The symbols move the nodes like this.
Guz: b>Vif, m>Fom, q>Zan, w>Nud
Kab: b>Zik, m>Dib, q>Lut, w>Teb
Zik: b>Tev, m>Kat, q>Dez, w>Lut
Dez: b>Pag, m>Zik, q>Gek, w>Kat
Pag: b>Lam, m>Tev, q>Roz, w>Gek
Teb: b>Lut, m>Fum, q>Dib, w>Buf
Fum: b>Kab, m>Buf, q>Teb, w>Dod
Muk: b>Rek, m>Bav, q>Der, w>Zel
Pom: b>Fab, m>Der, q>Rek, w>Muk
Reg: b>Bav, m>Zan, q>Vif, w>Guz
Zed: b>Dod, m>Zor, q>Piv, w>Pev
Kat: b>Gek, m>Lut, q>Zik, w>Kab
Lav: b>Zed, m>Sez, q>Pev, w>Tuv
Dod: b>Teb, m>Fos, q>Buf, w>Piv
Zan: b>Zel, m>Guz, q>Reg, w>Fom
Buf: b>Dib, m>Dod, q>Fum, w>Fos
Vif: b>Muk, m>Reg, q>Zel, w>Zan
Pak: b>Lav, m>Nef, q>Tuv, w>Fab
Lam: b>Guz, m>Duk, q>Nud, w>Roz
Rek: b>Nef, m>Pom, q>Dop, w>Der
Fos: b>Fum, m>Piv, q>Dod, w>Zed
Gek: b>Roz, m>Dez, q>Tev, w>Zik
Roz: b>Nud, m>Pag, q>Duk, w>Tev
Zor: b>Fos, m>Pev, q>Zed, w>Lav
Lut: b>Dez, m>Kab, q>Kat, w>Dib
Zel: b>Der, m>Vif, q>Bav, w>Reg
Nud: b>Zan, m>Lam, q>Fom, w>Duk
Sez: b>Zor, m>Tuv, q>Lav, w>Pak
Duk: b>Fom, m>Roz, q>Lam, w>Pag
Dop: b>Pak, m>Rek, q>Fab, w>Pom
Piv: b>Buf, m>Zed, q>Fos, w>Zor
Tev: b>Duk, m>Gek, q>Pag, w>Dez
Fom: b>Reg, m>Nud, q>Guz, w>Lam
Der: b>Dop, m>Muk, q>Pom, w>Bav
Pev: b>Piv, m>Lav, q>Zor, w>Sez
Tuv: b>Pev, m>Pak, q>Sez, w>Nef
Fab: b>Tuv, m>Dop, q>Nef, w>Rek
Dib: b>Kat, m>Teb, q>Kab, w>Fum
Nef: b>Sez, m>Fab, q>Pak, w>Dop
Bav: b>Pom, m>Zel, q>Muk, w>Vif

The rows follow the links: the fewer symbols apart two nodes are, the more alike their rows tend to be.

Each row is also shifted at random along 5 hidden directions that mean nothing.

Some nodes, each with a row of numbers:
Dez
[-10,-6,-5,-1,-14,-6,-2,9,-3,-6,0,18,4,-8,-6,6,-1,-8,-6,4,-1,13,-2,-4,-1,-11,-4,4,-8,-12,12,11,1,6,6,18,-3,15,1,8,-2,1,-12,1,-3,5,-2,-5,4,18,19,-1]
Roz
[-5,-11,12,1,4,6,9,23,-7,-3,-10,7,9,-16,-12,-5,9,-5,-12,7,4,14,0,-12,7,13,-4,-7,-9,-11,-8,2,-8,15,2,8,-1,-20,-10,-1,-3,1,2,-5,3,15,4,15,2,10,-1,13]
Lav
[3,9,-7,-2,0,-2,-9,-22,-1,2,9,-9,-6,14,10,3,-10,0,5,-1,-1,-13,2,5,1,-9,5,10,9,5,9,-4,4,-11,0,-6,1,20,15,-7,3,-6,5,-2,6,-14,3,36,-4,-12,-8,-10]
Pak
[10,14,18,18,3,4,2,-16,3,-1,1,-19,-2,10,13,-13,1,1,3,1,15,-6,-9,-14,4,12,22,-1,13,-4,-4,-11,-24,-10,-4,-13,3,20,7,-5,0,-13,15,-12,17,-10,21,6,-6,-12,-39,19]
Bav
[12,0,33,18,12,20,12,13,16,11,-3,-13,-1,-4,4,6,9,-4,2,0,3,6,0,-10,3,19,11,-20,3,0,-11,4,-23,1,-14,-19,4,-6,-19,11,1,-2,19,6,-2,10,-4,-7,8,-1,-4,7]
Lut
[-11,-6,-8,-11,-1,-8,-6,-1,-17,-14,-5,13,9,-2,-6,-9,-5,-1,-3,4,2,4,-4,-6,0,-3,-9,14,-6,-7,0,-6,9,8,13,19,-9,-13,9,-7,-5,0,-8,-11,8,1,7,-13,-9,7,-10,10]
Zik
[-11,-8,-1,-7,3,-2,-1,8,-13,-8,-8,12,10,-6,-11,-6,-1,-4,-5,2,-1,8,-2,-8,3,2,-8,9,-9,-10,-1,-2,1,11,10,19,-8,-19,0,-2,-3,2,-6,-8,3,7,1,-7,-7,12,-4,8]
Nef
[7,7,-23,7,9,-5,0,-14,4,3,2,-13,-18,1,-2,-24,4,10,-16,-1,-9,-23,8,18,5,24,-9,0,11,20,-11,-17,11,-10,2,-14,6,-29,-21,0,3,9,-11,5,-11,-8,8,9,12,-14,8,-3]
Zor
[0,3,0,13,10,7,-14,-22,3,-2,5,-5,-9,11,-1,-10,-11,1,-7,0,-7,-17,3,-9,10,17,-1,13,9,0,0,-9,-8,-12,6,1,-6,-6,-9,10,2,-2,-1,-2,3,-11,8,3,1,-4,0,2]
Pev
[2,4,14,4,23,14,-12,-20,0,-2,-1,-10,-2,14,3,-8,-11,8,9,-4,-2,-17,1,-11,1,18,1,10,8,6,-12,-15,-5,-8,3,-2,-13,-27,-6,1,-1,-2,9,-7,5,-7,-1,-35,-12,-10,-20,11]
Zel
[12,0,24,-11,9,11,14,15,0,13,-1,-13,8,1,9,18,8,2,19,-4,8,9,-3,3,-7,-12,9,-18,-3,8,-8,7,-2,5,-17,-20,7,-2,12,-15,3,-4,29,2,1,8,-14,23,-8,-8,-20,-6]
Teb
[-10,3,-23,-16,-11,-23,-8,-12,-20,-17,0,9,7,4,1,-12,-8,1,0,3,6,-1,-7,4,-2,-16,-5,18,-4,-4,7,-9,17,4,12,19,-5,10,28,-19,-4,-6,-12,-15,11,-9,14,3,-13,-2,-22,4]
Sez
[7,7,16,13,15,7,-1,-18,-6,-1,-2,-20,-4,9,7,-18,-4,2,-6,4,9,-14,-4,-15,13,24,12,7,11,-3,-9,-17,-19,-5,2,-10,-1,-5,3,-8,0,-11,17,-14,15,-10,23,37,-7,-13,-36,15]
Nud
[-1,7,-16,8,-23,-32,27,22,-14,-21,-15,-2,7,-22,3,-40,25,0,-21,11,26,17,-16,6,-1,7,9,-12,-5,-10,-10,-15,-4,18,3,2,16,12,5,-20,-5,-5,-12,-17,16,4,41,-7,2,1,-42,36]
Der
[11,7,-16,-2,0,-9,10,2,5,4,-1,-11,-11,-4,3,-11,12,10,-7,-1,-2,-10,3,24,-2,8,-4,-13,5,19,-11,-8,15,-4,-7,-16,11,-15,-10,-7,3,8,-7,8,-11,-1,2,1,13,-13,4,-6]
Buf
[-10,0,-17,7,-4,-5,-16,-18,5,-12,4,12,-7,6,-4,-8,-12,3,-3,-1,-9,-9,3,-3,-1,3,-8,17,4,-3,7,-3,5,-9,13,19,-11,1,-10,17,0,6,-22,4,-1,-9,1,-60,0,6,19,2]
Tuv
[6,12,-19,-6,-7,-12,-4,-22,5,1,9,-8,-8,13,13,2,-4,11,13,-7,1,-13,0,16,-13,-17,4,3,9,15,2,-3,14,-15,-2,-9,2,20,16,-7,1,0,-3,3,-2,-15,-4,-26,-5,-15,-6,-10]

Where do the symbols, taken in turn from left to right, take each start?
Answer with the node's name.
[11,8,-8,7,-4,-1,4,-5,18,8,5,-11,-10,2,7,4,4,9,7,-4,-2,-8,2,16,-9,0,5,-11,9,14,-1,2,3,-12,-10,-16,7,10,-9,5,4,5,-5,13,-11,-4,-7,-30,8,-11,13,-9]
q m w -> Der
[-8,0,7,15,-16,5,-15,-13,4,-1,11,12,-2,6,3,14,-16,-15,-3,4,1,3,-1,-22,7,-13,11,16,4,-26,28,14,-22,-7,5,14,-7,51,12,19,1,-12,-1,-1,12,-9,8,26,0,15,12,-4]
w q b -> Dib
[-2,3,12,10,7,13,-16,-20,5,-1,5,1,-3,14,3,5,-15,-3,3,-1,-4,-8,2,-17,6,5,5,15,6,-9,7,0,-14,-11,6,5,-11,11,1,13,0,-7,6,-3,7,-9,1,-1,-7,2,-2,0]
w m q -> Zor
[-1,8,0,1,3,-4,-12,-25,0,-11,3,-3,1,14,9,-7,-11,6,14,-3,5,-10,-6,-5,-6,-3,5,12,7,0,0,-9,1,-11,6,7,-8,9,13,-2,-3,-5,0,-8,12,-12,4,-53,-16,-7,-22,9]
b m q m -> Fos
[-11,-10,1,-11,-1,-3,-8,3,-12,-5,-1,14,11,0,-5,7,-7,-4,5,1,0,11,-3,-9,-2,-13,-4,10,-10,-10,7,4,4,8,8,18,-8,0,12,-2,-3,0,-3,-6,4,3,-4,-3,-10,10,-1,3]
q q m -> Zik
[-2,-7,1,5,-12,0,10,23,6,4,0,10,2,-15,-6,10,8,-9,-9,2,-1,16,1,2,1,-4,-1,-12,-8,-7,5,15,-5,8,-5,3,6,11,-10,9,1,2,-5,9,-6,12,-3,11,14,13,24,-5]
m m b q -> Fom
[2,-5,5,12,-6,3,14,25,10,6,-5,6,-2,-16,-7,3,12,-4,-12,3,-2,11,2,0,4,8,-2,-16,-2,-4,0,10,-8,7,-4,-4,8,-1,-22,13,2,6,-5,11,-9,13,-4,4,17,12,25,-1]
m b m -> Guz
[-10,-15,9,-8,17,7,1,16,-13,-3,-11,11,9,-10,-19,-6,1,-1,-9,3,-5,6,3,-10,7,16,-15,3,-11,-4,-11,-5,3,16,9,15,-10,-48,-13,0,-4,6,-2,-5,-1,12,-5,-10,-2,11,5,9]
b m w b -> Roz
[-12,-10,-3,-9,5,5,-16,-4,-2,-3,2,18,3,4,-9,11,-13,-2,7,-3,-13,-1,5,-5,-4,-7,-13,12,-8,-4,6,7,9,0,10,20,-14,-12,-2,12,-2,6,-10,4,-5,2,-17,-37,-6,12,26,-6]
m m q -> Dib
[12,4,25,14,8,15,11,9,13,13,-1,-15,-4,-2,6,8,8,-2,1,1,3,2,3,-5,3,12,12,-17,5,2,-6,3,-19,-2,-14,-21,7,2,-12,5,3,-3,17,6,0,5,-4,16,8,-4,-3,1]
b b q w -> Fab
[-10,6,-35,-12,-13,-21,-13,-22,-11,-10,8,7,-3,9,3,-6,-11,1,-2,0,-6,-11,1,13,-2,-19,-8,20,1,4,14,-4,23,-7,12,14,-3,16,20,-9,0,1,-19,-5,1,-15,6,13,-6,-3,5,-12]
w m q w w -> Lav
[7,5,8,2,-18,-10,18,17,9,-2,-1,0,8,-7,11,8,14,1,14,-1,13,20,-12,4,-15,-19,14,-19,-3,-2,-1,11,-6,4,-14,-8,8,33,9,-5,-2,-4,3,2,2,6,-3,-50,0,1,-13,10]
w b w b -> Vif
[-3,-6,-1,-14,-4,-11,12,21,-10,-5,-8,6,14,-12,-4,-2,10,0,3,2,9,15,-5,3,-5,-9,-4,-8,-11,-2,-7,0,7,16,-1,5,3,-9,9,-15,-4,1,-2,-6,1,10,-1,-9,-5,4,-12,9]
m w w w -> Kat
[10,10,2,13,10,1,5,-10,7,-1,-3,-18,-8,4,6,-21,6,10,-3,0,4,-14,-2,2,1,24,5,-5,11,10,-14,-17,-6,-6,-2,-14,3,-16,-13,-1,-1,1,3,-3,0,-6,11,-24,2,-13,-19,13]
q q b m -> Sez
